Below is a small trained network, with its code and all its weights. Each question gives an input and a class and asks what happens when units are switched off, that is, made to give their printed mean instead of their output.

import numpy as np


def w(rows, s, z=0):
    codes = np.array(rows[::2]) - 128.0
    scale = np.full(codes.shape[1], s)
    scale[-1] = z or s
    return codes * scale


def f(y):
    return y / 2 * (1 + np.tanh(0.7978845608 * (y + 0.044715 * y**3)))


def log_softmax(a):
    a = a - a.max(-1, keepdims=True)
    return a - np.log(np.exp(a).sum(-1, keepdims=True))


def net(x, mask):
    res = np.array(x, float).reshape(1, 6) / 4 @ E
    y = f(res @ A[0][:, :-1].T + A[0][:, -1])
    res = res + np.where(mask, y, B[0][:, -1]) @ B[0][:, :-1]
    return log_softmax(res[-1] @ U[:, :-1].T + U[:, -1])


A, B = {}, {}
E = w([
[109,140,144,126,123,130,97,132,90,136,179],'x0',
[78,148,49,141,208,101,91,110,116,123,167],'x1',
[140,86,96,105,126,155,166,124,102,206,151],'x2',
[140,139,134,115,128,117,123,129,113,150,133],'x3',
[164,89,137,157,137,162,77,68,135,94,101],'x4',
[78,148,135,89,94,128,77,173,10,124,60],'x5',
],0.012)
A[0] = w([
[46,144,148,138,124,149,157,127,61,143,77,11],'N0',
[198,115,98,163,114,192,82,84,93,55,123,94],'N1',
[130,204,186,192,146,71,83,122,152,88,109,111],'N2',
[136,19,66,99,128,187,166,109,71,171,154,30],'N3',
[76,123,91,121,86,124,62,85,62,143,1,2],'N4',
[114,159,26,135,215,80,100,102,108,124,124,112],'N5',
],0.0078,0.0026)
B[0] = w([
[156,187,136,118,101,105,219,63,137,153,225,194],'N0',
[214,167,138,105,173,102,191,157,113,139,83,201],'N1',
[94,105,129,93,172,75,105,154,176,92,170,205],'N2',
[98,118,193,121,143,3,124,213,168,125,108,201],'N3',
[131,137,148,96,190,121,179,104,167,157,187,254],'N4',
[181,134,203,61,124,220,200,144,110,116,59,237],'N5',
],0.011,0.0074)
U = w([
[117,130,113,124,146,143,156,18,180,183,216,42],'0',
[76,109,131,104,155,24,91,212,112,104,98,41],'1',
[131,101,91,72,92,139,123,131,104,112,133,254],'2',
[170,172,107,160,123,131,136,175,77,128,123,206],'3',
[129,115,182,83,55,247,123,167,107,107,110,77],'4',
[85,89,122,77,106,144,113,99,128,127,130,216],'5',
[109,168,2,198,88,164,77,87,65,153,101,89],'6',
[23,104,75,233,72,200,36,79,50,120,82,7],'7',
],0.0095,0.0074)

Each question gives the input, the list of numbers given to net, and the class t.
The units are the neurons (one row each of A and B). Each row of codes is followed by its name. A weight is (code - 128) times the scale printed after its matrix; where a second scale follows, it is the last column's (A, B and U).
mask holds one flag per neuron, in row order. A switched-off neuron (its flag False) gives its mean, the last column of its row in B, instead of its output. The means were averaged over made-up inputs and are rounded, as every weight is.
A unit's drop is (log p(t) with every unit on - log p(t) with that unit switched off) / (log p(t) with every unit on - log p(t) with every unit switched off).
The circuit of an input: a set's keep is (log p(t) with only the set's units on - log p(t) with every unit switched off) / (log p(t) with every unit on - log p(t) with every unit switched off). Starting from all 6 units, units are removed one at a time, each time the one whose removal leaves the highest keep (on an exact tie, the one counted first), for as long as the keep stays at least 0.8.
circuit, biggest first: the units of the circuit, biggest drop first
most important unit: the unit with the biggest drop
top k neurons: the k neurons with the biggest drops, biggest first
drop of u: that unit's drop, to one decimal
input [1,7,2,-3,0,-6], class 4: circuit, biggest first -> (N5 N4)
input [-2,-5,0,4,2,8], class 0: circuit, biggest first -> (N4 N0)
input [4,-7,-7,-6,-5,-5], class 1: most important unit -> N2
input [-4,1,4,-7,5,-5], class 5: top 2 neurons -> (N4 N0)
input [3,6,-1,0,-8,-4], class 3: top 2 neurons -> (N4 N5)
input [-4,-4,-2,6,6,3], class 3: top 2 neurons -> (N1 N5)
input [-5,1,-8,1,4,-1], class 1: top 2 neurons -> (N2 N0)
input [0,-5,-7,-7,2,-5], class 1: top 4 neurons -> (N2 N5 N0 N4)
input [6,-6,1,3,8,-7], class 3: circuit, biggest first -> (N1 N4)
input [-8,3,-5,-6,-6,-6], class 2: circuit, biggest first -> (N4 N0 N3)
input [-4,-6,4,5,7,-3], class 3: circuit, biggest first -> (N1 N5 N4)
input [-4,-5,-4,-8,3,6], class 5: top 4 neurons -> (N4 N5 N2 N3)
input [-2,0,-5,-7,-4,5], class 5: circuit, biggest first -> (N3 N1)
input [7,-8,-8,-6,-7,-3], class 1: circuit, biggest first -> (N2)
input [-2,6,2,-6,4,5], class 4: top 2 neurons -> (N5 N2)
input [-1,-6,8,8,3,1], class 1: top 2 neurons -> (N3 N5)
input [0,3,-3,-5,6,-2], class 3: top 3 neurons -> (N1 N4 N3)
input [-6,7,-2,-2,-4,-6], class 4: top 3 neurons -> (N5 N4 N0)
input [7,-3,3,-1,8,-6], class 3: top 2 neurons -> (N1 N4)
input [3,-5,-5,0,6,5], class 3: top 2 neurons -> (N1 N3)
input [3,8,-6,0,2,7], class 4: top neuron -> (N5)
input [4,-4,0,-3,3,8], class 0: drop of N0 -> 0.2
input [-6,-5,-4,-4,7,2], class 3: drop of N3 -> 0.2
input [0,7,8,-2,0,0], class 1: drop of N3 -> 1.5
